Below are the code and all the weights of a small trained network. Each question names an input and a class and asks about switching units off, where a switched-off unit gives its printed mean instead of its output.

import numpy as np


def w(rows, s, z=0):
    codes = np.array(rows[::2]) - 128.0
    scale = np.full(codes.shape[1], s)
    scale[-1] = z or s
    return codes * scale


def norm(h):
    return h / np.sqrt((h * h).mean(-1, keepdims=True) + 1e-5)


def f(y):
    return np.maximum(y, 0)


def log_softmax(a):
    a = a - a.max(-1, keepdims=True)
    return a - np.log(np.exp(a).sum(-1, keepdims=True))


def net(x, mask):
    res = np.array(x, float).reshape(1, 5) / 4 @ E
    u = 0
    for l in range(2):
        y = f(norm(res) @ A[l][:, :-1].T + A[l][:, -1])
        res = res + np.where(mask[u : u + 15], y, B[l][:, -1]) @ B[l][:, :-1]
        u += 15
    return log_softmax(norm(res)[-1] @ U[:, :-1].T + U[:, -1])


A, B = {}, {}
E = w([
[111,64,162,142,99,138],'x0',
[88,161,138,254,160,166],'x1',
[146,151,117,161,61,98],'x2',
[112,191,161,106,87,122],'x3',
[207,126,178,114,136,57],'x4',
],0.0097)
A[0] = w([
[92,52,156,106,106,168,182],'0.n0',
[104,99,205,154,189,174,169],'0.n1',
[176,123,159,90,79,69,121],'0.n2',
[136,23,170,173,169,100,252],'0.n3',
[241,103,157,152,78,67,26],'0.n4',
[126,59,79,80,97,130,107],'0.n5',
[116,126,125,64,60,117,215],'0.n6',
[71,132,228,67,96,190,155],'0.n7',
[122,184,165,117,178,100,115],'0.n8',
[138,88,88,199,135,142,91],'0.n9',
[35,209,90,104,35,88,134],'0.n10',
[118,92,88,110,149,153,83],'0.n11',
[255,135,111,162,199,120,50],'0.n12',
[133,199,80,109,143,92,92],'0.n13',
[122,224,60,170,233,89,173],'0.n14',
],0.0096,0.0037)
B[0] = w([
[48,119,75,143,115,129,214],'0.n0',
[76,169,157,203,108,153,210],'0.n1',
[72,107,192,175,102,117,215],'0.n2',
[117,199,137,58,151,130,248],'0.n3',
[131,88,188,108,21,108,204],'0.n4',
[68,65,92,180,144,76,208],'0.n5',
[152,111,141,225,177,205,236],'0.n6',
[69,231,61,195,144,232,205],'0.n7',
[72,164,79,115,160,137,173],'0.n8',
[189,123,141,103,159,113,185],'0.n9',
[196,137,98,108,129,221,225],'0.n10',
[98,115,91,141,92,48,167],'0.n11',
[190,156,60,133,64,128,195],'0.n12',
[167,254,130,57,79,192,180],'0.n13',
[247,146,106,109,133,69,254],'0.n14',
],0.0074,0.0063)
A[1] = w([
[79,29,75,147,136,111,106],'1.n0',
[117,192,57,113,202,147,75],'1.n1',
[116,102,203,90,72,89,94],'1.n2',
[241,111,109,253,193,138,3],'1.n3',
[91,22,56,87,164,115,66],'1.n4',
[97,77,149,162,146,119,123],'1.n5',
[128,89,201,108,107,45,31],'1.n6',
[171,124,108,197,160,180,116],'1.n7',
[140,176,145,208,130,74,162],'1.n8',
[87,97,74,120,144,93,96],'1.n9',
[169,122,127,107,106,115,212],'1.n10',
[176,159,187,113,193,76,243],'1.n11',
[91,107,62,190,147,97,153],'1.n12',
[117,168,67,148,108,77,195],'1.n13',
[187,193,112,149,38,178,116],'1.n14',
],0.011,0.0029)
B[1] = w([
[144,137,38,67,203,87,188],'1.n0',
[109,173,219,146,109,110,220],'1.n1',
[52,110,234,141,34,123,168],'1.n2',
[176,97,203,186,143,80,194],'1.n3',
[63,128,96,109,223,2,179],'1.n4',
[190,169,136,101,142,67,158],'1.n5',
[85,104,181,82,51,160,158],'1.n6',
[167,63,156,220,80,132,197],'1.n7',
[145,52,184,110,228,75,196],'1.n8',
[74,119,87,44,173,72,161],'1.n9',
[100,126,170,131,53,160,173],'1.n10',
[105,117,82,203,69,97,190],'1.n11',
[198,105,179,81,136,34,193],'1.n12',
[149,74,101,80,115,166,192],'1.n13',
[78,86,51,27,176,168,254],'1.n14',
],0.007,0.009)
U = w([
[44,172,162,200,168,161,75],'0',
[86,93,75,220,98,217,98],'1',
[246,166,41,64,76,66,47],'2',
[185,212,94,86,114,217,174],'3',
[141,25,80,116,77,155,2],'4',
[196,86,186,209,183,78,242],'5',
[105,56,232,74,5,98,195],'6',
[100,70,51,67,220,1,132],'7',
],0.0099,0.0051)

Each question gives the input, the list of numbers given to net, and the class t.
The units are the neurons (one row each of A and B). Each row of codes is followed by its name. A weight is (code - 128) times the scale printed after its matrix; where a second scale follows, it is the last column's (A, B and U).
mask holds one flag per neuron, layer by layer. A switched-off neuron (its flag False) gives its mean, the last column of its row in B, instead of its output. The means were averaged over made-up inputs and are rounded, as every weight is.
A unit's drop is (log p(t) with every unit on - log p(t) with that unit switched off) / (log p(t) with every unit on - log p(t) with every unit switched off).
The circuit of an input: a set's keep is (log p(t) with only the set's units on - log p(t) with every unit switched off) / (log p(t) with every unit on - log p(t) with every unit switched off). Starting from the 12 units with the biggest drops (on a tie, the unit counted first), units are removed one at a time, each time the one whose removal leaves the highest keep (on an exact tie, the one counted first), for as long as the keep stays at least 0.8.
units of the circuit, in order: the units of the circuit, biggest drop first
k most important neurons: the k neurons with the biggest drops, biggest first
top k neurons in layer l: the k neurons of layer l with the biggest drops, biggest first
input [-1,-7,5,7,1], class 3: units of the circuit, in order -> [0.n10; 0.n6; 1.n12]
input [-3,3,4,-6,4], class 2: units of the circuit, in order -> [0.n12]
input [-5,-4,-1,-5,8], class 6: top 2 neurons in layer 0 -> [0.n4; 0.n2]
input [1,-6,3,-1,-7], class 7: units of the circuit, in order -> [0.n5; 1.n4]
input [5,3,-4,-5,-2], class 7: top 2 neurons in layer 0 -> [0.n0; 0.n6]
input [-6,8,-2,5,-5], class 5: units of the circuit, in order -> [0.n14; 1.n3; 1.n8]
input [-7,3,-6,2,-4], class 3: units of the circuit, in order -> [0.n14; 1.n4]
input [0,-8,0,-2,2], class 6: units of the circuit, in order -> [1.n2; 0.n2]
input [-5,-2,-5,6,7], class 6: units of the circuit, in order -> [0.n2; 0.n4]
input [8,-4,6,-1,-6], class 7: units of the circuit, in order -> [0.n5; 1.n0]
input [1,-7,-1,-5,4], class 6: 4 most important neurons -> [0.n4; 1.n2; 1.n6; 0.n2]
input [-5,7,-2,4,-6], class 5: 2 most important neurons -> [0.n14; 0.n3]
input [-1,1,7,0,-6], class 3: top 3 neurons in layer 0 -> [0.n10; 0.n5; 0.n2]
input [0,2,-2,8,0], class 3: units of the circuit, in order -> [0.n10]
input [2,1,7,6,-3], class 1: 2 most important neurons -> [0.n3; 1.n7]
input [-8,1,-8,-6,-4], class 5: 3 most important neurons -> [0.n14; 1.n14; 1.n1]
input [6,3,-7,-7,8], class 6: top 3 neurons in layer 1 -> [1.n6; 1.n0; 1.n4]
input [1,2,8,1,0], class 4: top 2 neurons in layer 1 -> [1.n14; 1.n1]
input [7,-8,7,-3,-3], class 7: 2 most important neurons -> [0.n5; 1.n0]
input [-6,2,0,7,6], class 3: units of the circuit, in order -> [0.n13]
input [8,-3,-5,-8,8], class 6: top 2 neurons in layer 0 -> [0.n4; 0.n3]
input [-2,0,-4,-6,6], class 2: 3 most important neurons -> [0.n12; 0.n3; 0.n6]
